Here is a tiny trained network, its code and every weight. The questions are about switching its units off for an input and a target symbol, where a switched-off unit gives its printed mean instead of its output.

import numpy as np


def w(rows, s, z=0):
    codes = np.array(rows[::2]) - 128.0
    scale = np.full(codes.shape[1], s)
    scale[-1] = z or s
    return codes * scale


def norm(h):
    return h / np.sqrt((h * h).mean(-1, keepdims=True) + 1e-5)


def f(y):
    return y / 2 * (1 + np.tanh(0.7978845608 * (y + 0.044715 * y**3)))


def softmax(a):
    e = np.exp(a - a.max(-1, keepdims=True))
    return e / e.sum(-1, keepdims=True)


def log_softmax(a):
    a = a - a.max(-1, keepdims=True)
    return a - np.log(np.exp(a).sum(-1, keepdims=True))


def net(x, mask):
    ids = ['ΞΠΦΨΩαβγδεζηθλμτ'.index(c) for c in x.split()]
    T = len(ids)
    res = E[ids] + P[:T]
    u = 0
    for l in range(2):
        q, k, v = (norm(res) @ M[l].T for M in (Q, K, V))
        z = softmax(np.where(np.tri(T) > 0, q @ k.T / 3**0.5, -1e9)) @ v
        res = res + np.where(mask[u], z, O[l][:, -1]) @ O[l][:, :-1]
        u += 1
        y = f(norm(res) @ A[l][:, :-1].T + A[l][:, -1])
        res = res + np.where(mask[u : u + 8], y, B[l][:, -1]) @ B[l][:, :-1]
        u += 8
    return log_softmax(norm(res)[-1] @ U[:, :-1].T + U[:, -1])


Q, K, V, O, A, B = {}, {}, {}, {}, {}, {}
E = w([
[140,141,161,127,175,179],'Ξ',
[207,54,190,109,131,92],'Π',
[147,134,154,129,181,189],'Φ',
[116,149,144,159,158,155],'Ψ',
[138,145,155,134,176,176],'Ω',
[117,156,144,167,140,139],'α',
[142,136,155,145,173,181],'β',
[140,172,171,170,151,160],'γ',
[179,178,100,138,122,159],'δ',
[134,32,51,138,177,136],'ε',
[182,119,79,134,117,207],'ζ',
[171,99,100,75,105,195],'η',
[127,85,98,36,192,154],'θ',
[143,134,96,102,143,70],'λ',
[199,107,86,216,148,108],'μ',
[252,162,171,101,79,89],'τ',
],0.017)
P = w([
[93,165,64,111,69,208],'0',
[119,204,73,106,136,205],'1',
[131,192,85,107,158,189],'2',
[138,178,96,114,174,172],'3',
[150,169,103,118,187,161],'4',
[157,162,114,118,202,150],'5',
[161,150,120,123,213,141],'6',
[160,141,125,125,226,128],'7',
[164,133,132,134,232,117],'8',
[163,122,138,138,241,106],'9',
[172,111,141,143,249,100],'10',
[166,106,145,148,253,83],'11',
],0.007)
Q[0] = w([
[192,199,92,108,255,151],'0.h0',
[188,115,107,117,173,110],'0.h0',
[95,68,130,137,91,147],'0.h0',
],0.0072)
K[0] = w([
[246,49,132,131,133,57],'0.h0',
[129,113,193,117,126,131],'0.h0',
[65,154,91,127,101,158],'0.h0',
],0.011)
V[0] = w([
[132,135,116,145,164,152],'0.h0',
[114,185,40,109,134,73],'0.h0',
[142,116,98,113,130,2],'0.h0',
],0.0068)
O[0] = w([
[60,162,111,129,77,135,253],'0.h0',
[213,191,108,2,117,217,65],'0.h0',
[196,236,87,103,238,136,147],'0.h0',
],0.006,0.0018)
A[0] = w([
[168,59,199,51,1,62,123],'0.n0',
[75,248,114,181,209,104,187],'0.n1',
[125,125,35,180,120,70,156],'0.n2',
[59,185,58,65,86,163,2],'0.n3',
[125,97,185,112,181,112,18],'0.n4',
[187,168,156,152,132,120,152],'0.n5',
[166,145,56,124,112,78,141],'0.n6',
[139,217,96,136,57,14,95],'0.n7',
],0.0075,0.0052)
B[0] = w([
[188,229,91,48,174,143,137],'0.n0',
[207,56,173,57,160,218,255],'0.n1',
[149,196,85,62,197,152,183],'0.n2',
[137,151,174,182,195,254,121],'0.n3',
[209,37,96,169,135,96,118],'0.n4',
[77,70,107,128,72,69,200],'0.n5',
[134,235,99,164,124,181,167],'0.n6',
[25,163,247,143,234,123,125],'0.n7',
],0.0059,0.0069)
Q[1] = w([
[249,96,143,165,179,145],'1.h0',
[86,171,76,147,70,55],'1.h0',
[11,169,166,133,9,101],'1.h0',
],0.015)
K[1] = w([
[122,68,190,119,214,25],'1.h0',
[53,210,156,123,82,246],'1.h0',
[45,161,61,115,64,215],'1.h0',
],0.011)
V[1] = w([
[193,175,163,255,139,121],'1.h0',
[189,37,75,212,208,198],'1.h0',
[114,80,221,25,92,179],'1.h0',
],0.0092)
O[1] = w([
[80,207,242,142,87,81,194],'1.h0',
[26,130,111,118,94,184,254],'1.h0',
[212,72,99,134,5,212,84],'1.h0',
],0.013,0.0096)
A[1] = w([
[157,122,68,100,129,175,3],'1.n0',
[139,174,138,62,168,142,237],'1.n1',
[54,182,133,173,69,52,137],'1.n2',
[136,10,133,153,65,60,117],'1.n3',
[133,45,20,136,60,109,28],'1.n4',
[89,232,98,96,164,104,41],'1.n5',
[48,141,179,179,158,60,100],'1.n6',
[215,173,235,122,136,64,125],'1.n7',
],0.012,0.0059)
B[1] = w([
[126,179,223,86,113,117,135],'1.n0',
[161,126,120,95,129,89,254],'1.n1',
[109,72,193,60,227,162,204],'1.n2',
[171,182,164,108,207,131,147],'1.n3',
[83,113,129,127,175,42,142],'1.n4',
[51,146,199,129,154,189,219],'1.n5',
[88,192,194,35,148,161,231],'1.n6',
[121,137,147,111,42,7,185],'1.n7',
],0.014,0.0084)
U = w([
[137,216,138,130,52,184,47],'Ξ',
[213,173,96,30,169,153,3],'Π',
[149,152,128,124,98,51,247],'Φ',
[144,85,135,127,153,133,88],'Ψ',
[110,114,130,127,121,94,116],'Ω',
[117,65,147,152,150,131,109],'α',
[135,90,115,90,122,143,99],'β',
[156,169,100,202,176,129,201],'γ',
[145,107,247,169,70,168,25],'δ',
[47,194,151,110,177,124,154],'ε',
[148,98,140,115,149,133,56],'ζ',
[85,108,57,109,146,99,132],'η',
[155,86,136,110,166,132,44],'θ',
[131,84,127,116,143,132,80],'λ',
[62,116,92,115,49,139,179],'μ',
[131,65,64,39,142,122,93],'τ',
],0.012,0.0053)

Each question gives the input, a string of symbols that net reads in full, and the target symbol t.
The units are the heads (3 rows each of Q, K, V and O) and the neurons (one row each of A and B). Each row of codes is followed by its name. A weight is (code - 128) times the scale printed after its matrix; where a second scale follows, it is the last column's (O, A, B and U).
mask holds one flag per unit, layer by layer, with each layer's heads first. A switched-off unit (its flag False) gives its mean, the last column of its rows in O or B, instead of its output. The means were averaged over made-up inputs and are rounded, as every weight is.
A unit's drop is (log p(t) with every unit on - log p(t) with that unit switched off) / (log p(t) with every unit on - log p(t) with every unit switched off).
The circuit of an input: a set's keep is (log p(t) with only the set's units on - log p(t) with every unit switched off) / (log p(t) with every unit on - log p(t) with every unit switched off). Starting from the 12 units with the biggest drops (on a tie, the unit counted first), units are removed one at a time, each time the one whose removal leaves the highest keep (on an exact tie, the one counted first), for as long as the keep stays at least 0.8.
circuit, biggest first: the units of the circuit, biggest drop first
most important unit: the unit with the biggest drop
top k neurons: the k neurons with the biggest drops, biggest first
top k neurons in layer l: the k neurons of layer l with the biggest drops, biggest first
input λ η γ, target Π: circuit, biggest first	(1.h0)
input γ ζ γ, target μ: circuit, biggest first	(1.h0; 0.h0; 1.n2)
input μ τ Π γ, target δ: circuit, biggest first	(1.h0; 1.n6; 0.h0)
input μ μ γ ζ Φ λ γ, target Π: circuit, biggest first	(1.h0; 0.h0)
input θ μ δ μ τ θ μ, target Φ: circuit, biggest first	(1.h0; 0.n7; 0.n5; 1.n7)
input γ γ Φ, target δ: circuit, biggest first	(1.h0; 0.h0; 0.n1; 1.n6)
input μ δ μ θ γ γ δ, target Ξ: top 2 neurons	(0.n6; 1.n2)
input μ μ γ δ ζ ζ γ γ ζ, target μ: top 3 neurons	(0.n1; 1.n4; 1.n2)
input ε μ γ Ψ ζ τ δ γ, target Φ: circuit, biggest first	(1.h0; 1.n7)
input γ Π μ μ ζ η, target μ: top 4 neurons in layer 1	(1.n2; 1.n6; 1.n5; 1.n3)
input Φ Φ γ δ, target Ξ: circuit, biggest first	(1.h0; 1.n2)
input ζ ζ τ δ, target Φ: circuit, biggest first	(1.h0; 1.n7; 0.n1)
input μ ε θ ζ μ δ Π μ μ μ μ, target γ: top 2 neurons	(0.n6; 1.n6)
input Π ζ ζ Φ ζ, target Ξ: top 4 neurons in layer 0	(0.n1; 0.n6; 0.n5; 0.n0)
input α β Ξ τ ζ η γ δ λ, target Π: top 3 neurons	(0.n0; 0.n1; 1.n1)
input ζ μ Π ζ β α γ ζ γ Φ μ μ, target γ: top 2 neurons	(0.n6; 0.n1)
input μ γ μ γ ζ θ ζ, target τ: circuit, biggest first	(1.h0; 0.n6)
input μ τ μ δ ζ μ δ γ δ ζ, target μ: top 3 neurons	(0.n6; 0.n2; 0.n1)
input λ Π μ Ω γ μ γ μ Ψ θ, target τ: top 4 neurons	(0.n6; 1.n5; 1.n6; 1.n2)
input μ γ γ γ λ θ, target Π: circuit, biggest first	(0.h0; 1.h0)
input τ α ζ, target Φ: circuit, biggest first	(1.h0; 0.n1; 1.n7)
input γ ε β η θ Φ, target τ: circuit, biggest first	(1.h0)
input μ Ψ ζ γ Φ μ Ξ ζ ζ β, target μ: top 2 neurons	(0.n6; 1.n2)
input λ μ ζ μ μ θ ζ μ δ Π μ θ, target τ: circuit, biggest first	(1.h0; 1.n6; 1.n5)
input ζ τ Ω, target Φ: circuit, biggest first	(1.h0; 1.n7; 0.n1)
input δ γ ζ η ζ τ μ μ, target Φ: top 3 neurons in layer 0	(0.n7; 0.n2; 0.n5)
input ζ Π θ μ μ μ Φ μ μ δ, target Π: most important unit	0.n1
input β γ λ δ ζ, target Π: top neuron in layer 1	(1.n0)
input γ ζ Ω, target μ: top 2 neurons	(1.n2; 0.n1)
input θ τ τ μ Ω μ μ Ψ λ γ Ω, target Π: top 2 neurons in layer 1	(1.n5; 1.n2)
